Here is a tiny trained network, its code and every weight. The questions are about switching its units off for an input and a class, where a switched-off unit gives its printed mean instead of its output.

import numpy as np


def w(rows, s, z=0):
    codes = np.array(rows[::2]) - 128.0
    scale = np.full(codes.shape[1], s)
    scale[-1] = z or s
    return codes * scale


def norm(h):
    return h / np.sqrt((h * h).mean(-1, keepdims=True) + 1e-5)


def f(y):
    return np.maximum(y, 0)


def log_softmax(a):
    a = a - a.max(-1, keepdims=True)
    return a - np.log(np.exp(a).sum(-1, keepdims=True))


def net(x, mask):
    res = np.array(x, float).reshape(1, 8) / 4 @ E
    u = 0
    for l in range(4):
        y = f(norm(res) @ A[l][:, :-1].T + A[l][:, -1])
        res = res + np.where(mask[u : u + 5], y, B[l][:, -1]) @ B[l][:, :-1]
        u += 5
    return log_softmax(norm(res)[-1] @ U[:, :-1].T + U[:, -1])


A, B = {}, {}
E = w([
[148,136,125,119,103,132],'x0',
[51,52,105,82,59,218],'x1',
[110,122,136,142,153,124],'x2',
[115,107,57,242,201,201],'x3',
[109,230,192,167,115,205],'x4',
[151,137,117,118,98,131],'x5',
[138,132,128,127,120,133],'x6',
[159,23,225,252,3,110],'x7',
],0.0058)
A[0] = w([
[110,116,172,91,124,89,93],'L0N1',
[126,1,99,82,188,59,5],'L0N2',
[126,158,106,74,152,136,102],'L0N3',
[210,138,151,101,141,196,211],'L0N4',
[125,196,126,131,83,120,114],'L0N5',
],0.0097,0.003)
B[0] = w([
[217,108,230,52,116,140,208],'L0N1',
[192,218,43,155,2,174,254],'L0N2',
[207,42,142,97,194,179,253],'L0N3',
[108,115,82,185,135,79,230],'L0N4',
[93,178,168,150,147,193,205],'L0N5',
],0.0072,0.0033)
A[1] = w([
[201,188,117,144,162,32,2],'L1N1',
[141,125,106,88,165,151,165],'L1N2',
[111,104,107,94,103,169,71],'L1N3',
[61,184,192,154,160,201,45],'L1N4',
[171,79,106,101,95,254,184],'L1N5',
],0.0082,0.0034)
B[1] = w([
[51,177,88,161,132,39,170],'L1N1',
[138,62,181,192,48,132,188],'L1N2',
[46,120,167,137,112,2,156],'L1N3',
[170,230,123,115,41,150,185],'L1N4',
[123,169,122,173,199,52,253],'L1N5',
],0.0088,0.0065)
A[2] = w([
[164,52,196,141,143,142,127],'L2N1',
[142,169,155,113,90,187,1],'L2N2',
[115,197,62,42,214,125,120],'L2N3',
[2,93,106,72,57,172,200],'L2N4',
[149,133,200,12,84,97,173],'L2N5',
],0.0096,0.0032)
B[2] = w([
[242,113,166,198,92,118,170],'L2N1',
[150,194,90,153,164,216,162],'L2N2',
[56,5,214,130,5,151,228],'L2N3',
[142,193,145,131,157,2,161],'L2N4',
[188,155,123,127,230,191,254],'L2N5',
],0.009,0.0057)
A[3] = w([
[71,138,28,247,161,139,217],'L3N1',
[103,142,134,140,146,77,156],'L3N2',
[166,78,52,118,76,132,192],'L3N3',
[177,138,179,164,202,70,254],'L3N4',
[97,62,129,72,158,177,148],'L3N5',
],0.011,0.00072)
B[3] = w([
[159,119,142,44,213,135,254],'L3N1',
[42,224,207,173,121,59,165],'L3N2',
[198,209,100,115,80,103,175],'L3N3',
[11,2,57,52,157,135,242],'L3N4',
[145,46,71,204,62,173,159],'L3N5',
],0.0082,0.0078)
U = w([
[148,94,131,75,186,156,127],'0',
[107,116,117,123,130,120,249],'1',
[132,183,78,147,75,145,182],'2',
[113,36,139,181,53,132,22],'3',
[7,140,119,114,129,65,3],'4',
],0.013,0.0053)

Each question gives the input, the list of numbers given to net, and the class t.
The units are the neurons (one row each of A and B). Each row of codes is followed by its name. A weight is (code - 128) times the scale printed after its matrix; where a second scale follows, it is the last column's (A, B and U).
mask holds one flag per neuron, layer by layer. A switched-off neuron (its flag False) gives its mean, the last column of its row in B, instead of its output. The means were averaged over made-up inputs and are rounded, as every weight is.
A unit's drop is (log p(t) with every unit on - log p(t) with that unit switched off) / (log p(t) with every unit on - log p(t) with every unit switched off).
The circuit of an input: a set's keep is (log p(t) with only the set's units on - log p(t) with every unit switched off) / (log p(t) with every unit on - log p(t) with every unit switched off). Starting from the 12 units with the biggest drops (on a tie, the unit counted first), units are removed one at a time, each time the one whose removal leaves the highest keep (on an exact tie, the one counted first), for as long as the keep stays at least 0.8.
circuit, biggest first: the units of the circuit, biggest drop first
most important unit: the unit with the biggest drop
k most important neurons: the k neurons with the biggest drops, biggest first
k most important neurons of layer l: the k neurons of layer l with the biggest drops, biggest first
input [4,5,6,7,2,4,0,4], class 0: circuit, biggest first : [L3N1, L2N3]
input [-4,0,8,5,-3,-2,2,4], class 0: most important unit : L3N1
input [-3,3,1,2,3,-3,0,0], class 2: 3 most important neurons : [L1N4, L0N3, L3N4]
input [-4,-6,5,3,-7,8,-6,-4], class 2: 3 most important neurons : [L0N2, L3N3, L3N4]
input [0,-4,-5,-6,4,-8,1,-8], class 3: circuit, biggest first : [L2N3, L3N1, L0N3]
input [-5,3,-1,3,-1,6,8,6], class 1: circuit, biggest first : [L2N3, L1N5]
input [3,-8,-4,-7,5,-1,5,0], class 4: circuit, biggest first : [L1N1, L3N4]
input [8,-6,-6,4,-8,7,2,-7], class 2: 4 most important neurons : [L3N3, L2N3, L3N4, L0N2]
input [0,-6,-8,4,3,-6,-2,-4], class 4: 3 most important neurons : [L1N1, L2N5, L0N2]
input [5,6,-7,7,-7,-6,1,3], class 0: 2 most important neurons : [L3N1, L1N5]
input [0,-8,2,-4,-8,2,-1,-8], class 2: 2 most important neurons : [L0N2, L1N5]
input [-4,-3,-2,7,-8,-5,4,-3], class 2: 4 most important neurons : [L0N2, L3N3, L3N4, L2N5]
input [-7,-2,6,-2,8,0,6,-6], class 2: circuit, biggest first : [L1N4, L3N1]
input [7,3,5,1,-7,-5,-6,-6], class 2: circuit, biggest first : [L0N2]
input [-4,1,4,-7,5,-8,-4,-8], class 3: 3 most important neurons : [L2N3, L3N5, L0N3]
input [1,2,-5,-3,-2,-6,0,-5], class 3: 3 most important neurons : [L1N5, L2N3, L3N1]
input [2,5,-4,-1,-3,5,-4,-4], class 4: 2 most important neurons of layer 1 : [L1N3, L1N2]
input [-1,8,5,-1,7,8,4,2], class 4: 4 most important neurons : [L2N4, L1N3, L1N5, L0N2]
input [-3,-5,3,-3,7,-5,-2,-8], class 3: circuit, biggest first : [L2N3, L1N5, L3N1]
input [-4,8,-4,-5,1,-7,-4,2], class 4: 3 most important neurons : [L2N4, L1N3, L0N3]
input [-1,5,5,-7,-6,-4,4,-8], class 3: 2 most important neurons of layer 0 : [L0N3, L0N2]
input [-5,7,2,-2,-5,6,3,2], class 4: 2 most important neurons : [L2N4, L1N3]
input [6,3,-8,3,7,3,4,5], class 2: most important neuron : [L1N4]
input [-4,-3,-4,5,6,7,-7,-8], class 3: 2 most important neurons of layer 2 : [L2N3, L2N5]
input [4,0,5,-6,-8,1,2,-7], class 2: 3 most important neurons of layer 3 : [L3N3, L3N4, L3N1]
